Below is a small trained network, with its code and all its weights. Each question gives an input and a class and asks what happens when units are switched off, that is, made to give their printed mean instead of their output.

import numpy as np


def w(rows, s, z=0):
    codes = np.array(rows[::2]) - 128.0
    scale = np.full(codes.shape[1], s)
    scale[-1] = z or s
    return codes * scale


def norm(h):
    return h / np.sqrt((h * h).mean(-1, keepdims=True) + 1e-5)


def f(y):
    return y / 2 * (1 + np.tanh(0.7978845608 * (y + 0.044715 * y**3)))


def log_softmax(a):
    a = a - a.max(-1, keepdims=True)
    return a - np.log(np.exp(a).sum(-1, keepdims=True))


def net(x, mask):
    res = np.array(x, float).reshape(1, 7) / 4 @ E
    u = 0
    for l in range(4):
        y = f(norm(res) @ A[l][:, :-1].T + A[l][:, -1])
        res = res + np.where(mask[u : u + 6], y, B[l][:, -1]) @ B[l][:, :-1]
        u += 6
    return log_softmax(norm(res)[-1] @ U[:, :-1].T + U[:, -1])


A, B = {}, {}
E = w([
[128,129,125,129,129],'x0',
[125,130,131,127,127],'x1',
[128,128,128,128,127],'x2',
[126,129,128,128,127],'x3',
[65,25,103,160,102],'x4',
[115,166,64,80,30],'x5',
[76,103,96,7,198],'x6',
],0.015)
A[0] = w([
[155,250,82,100,189,3],'0.n0',
[103,207,60,56,57,29],'0.n1',
[86,89,74,12,154,55],'0.n2',
[152,122,111,2,239,19],'0.n3',
[69,108,215,151,227,39],'0.n4',
[121,251,147,108,153,40],'0.n5',
],0.0096,0.0058)
B[0] = w([
[159,76,225,16,70,185],'0.n0',
[246,114,6,68,81,221],'0.n1',
[62,180,101,251,55,243],'0.n2',
[73,254,182,236,162,253],'0.n3',
[232,84,5,117,179,189],'0.n4',
[127,18,250,137,100,180],'0.n5',
],0.0098,0.0052)
A[1] = w([
[71,126,143,137,81,49],'1.n0',
[68,7,91,141,119,26],'1.n1',
[168,163,170,207,87,66],'1.n2',
[36,164,90,24,204,78],'1.n3',
[113,165,133,108,48,109],'1.n4',
[56,104,123,137,97,2],'1.n5',
],0.011,0.0049)
B[1] = w([
[165,117,128,114,204,143],'1.n0',
[109,102,184,62,73,236],'1.n1',
[53,184,108,137,145,229],'1.n2',
[110,253,155,231,93,208],'1.n3',
[139,129,74,143,201,252],'1.n4',
[188,65,185,158,158,145],'1.n5',
],0.013,0.0037)
A[2] = w([
[191,185,229,56,132,19],'2.n0',
[115,128,204,95,107,55],'2.n1',
[160,244,169,155,102,24],'2.n2',
[172,198,186,77,139,1],'2.n3',
[29,225,156,91,141,9],'2.n4',
[212,185,208,64,166,54],'2.n5',
],0.011,0.003)
B[2] = w([
[118,50,180,146,78,205],'2.n0',
[209,96,167,159,53,140],'2.n1',
[57,90,183,121,124,254],'2.n2',
[153,38,248,143,113,184],'2.n3',
[137,156,182,193,85,212],'2.n4',
[113,20,179,156,145,214],'2.n5',
],0.012,0.0057)
A[3] = w([
[63,94,106,122,150,58],'3.n0',
[182,121,156,141,216,76],'3.n1',
[84,177,123,201,134,48],'3.n2',
[88,80,128,115,119,1],'3.n3',
[82,90,77,137,127,137],'3.n4',
[140,110,182,157,252,125],'3.n5',
],0.018,0.0047)
B[3] = w([
[141,153,190,97,106,148],'3.n0',
[151,88,58,105,117,172],'3.n1',
[105,196,181,125,214,254],'3.n2',
[161,73,172,148,116,147],'3.n3',
[183,136,198,99,200,186],'3.n4',
[104,146,6,82,41,242],'3.n5',
],0.014,0.0079)
U = w([
[90,197,142,161,143,218],'0',
[144,60,187,108,90,4],'1',
[143,129,6,100,98,153],'2',
],0.023,0.0016)

Each question gives the input, the list of numbers given to net, and the class t.
The units are the neurons (one row each of A and B). Each row of codes is followed by its name. A weight is (code - 128) times the scale printed after its matrix; where a second scale follows, it is the last column's (A, B and U).
mask holds one flag per neuron, layer by layer. A switched-off neuron (its flag False) gives its mean, the last column of its row in B, instead of its output. The means were averaged over made-up inputs and are rounded, as every weight is.
A unit's drop is (log p(t) with every unit on - log p(t) with that unit switched off) / (log p(t) with every unit on - log p(t) with every unit switched off).
The circuit of an input: a set's keep is (log p(t) with only the set's units on - log p(t) with every unit switched off) / (log p(t) with every unit on - log p(t) with every unit switched off). Starting from the 12 units with the biggest drops (on a tie, the unit counted first), units are removed one at a time, each time the one whose removal leaves the highest keep (on an exact tie, the one counted first), for as long as the keep stays at least 0.8.
units of the circuit, in order: the units of the circuit, biggest drop first
most important unit: the unit with the biggest drop
k most important neurons: the k neurons with the biggest drops, biggest first
top k neurons in layer l: the k neurons of layer l with the biggest drops, biggest first
drop when u is switched off: that unit's drop, to one decimal
input [3,-8,-7,-5,-3,7,8], class 0: most important unit	1.n3
input [6,7,5,-5,6,-7,-3], class 2: units of the circuit, in order	(3.n5 0.n4)
input [8,1,7,-4,3,3,3], class 0: 3 most important neurons	(0.n5 3.n4 3.n5)
input [4,7,-1,8,7,-1,7], class 0: 2 most important neurons	(1.n3 0.n5)
input [-1,2,5,-6,-4,-1,3], class 1: 2 most important neurons	(0.n0 0.n5)
input [-3,-1,8,7,-8,7,3], class 1: top 2 neurons in layer 0	(0.n0 0.n5)
input [5,-1,0,-4,-7,4,-6], class 1: 2 most important neurons	(0.n2 0.n3)
input [0,3,2,8,8,8,8], class 0: top 3 neurons in layer 0	(0.n5 0.n4 0.n0)
input [4,-1,-5,-2,-4,-1,-3], class 1: 2 most important neurons	(0.n2 0.n3)
input [-1,-7,0,3,-4,-1,3], class 1: 2 most important neurons	(0.n0 0.n5)
input [3,-4,6,7,0,-5,4], class 2: 2 most important neurons	(0.n4 3.n5)
input [-6,5,3,5,2,6,6], class 0: 2 most important neurons	(1.n3 3.n5)
input [1,5,-3,-4,0,6,6], class 0: top 2 neurons in layer 0	(0.n3 0.n4)
input [2,-7,3,7,3,-5,1], class 2: most important unit	0.n4
input [0,6,-2,6,-6,-8,3], class 2: 2 most important neurons	(3.n5 0.n4)
input [-2,-5,6,-2,-4,-2,-3], class 1: top 2 neurons in layer 0	(0.n2 0.n3)
input [-2,-7,-3,-4,-1,-6,4], class 2: drop when 3.n5 is switched off	0.2
input [-8,0,7,1,-8,8,-2], class 1: drop when 0.n2 is switched off	0.2
input [0,-6,4,-2,-3,-7,0], class 2: drop when 1.n4 is switched off	0.0
input [5,-5,-1,-3,-6,-5,3], class 1: most important neuron	(0.n0)
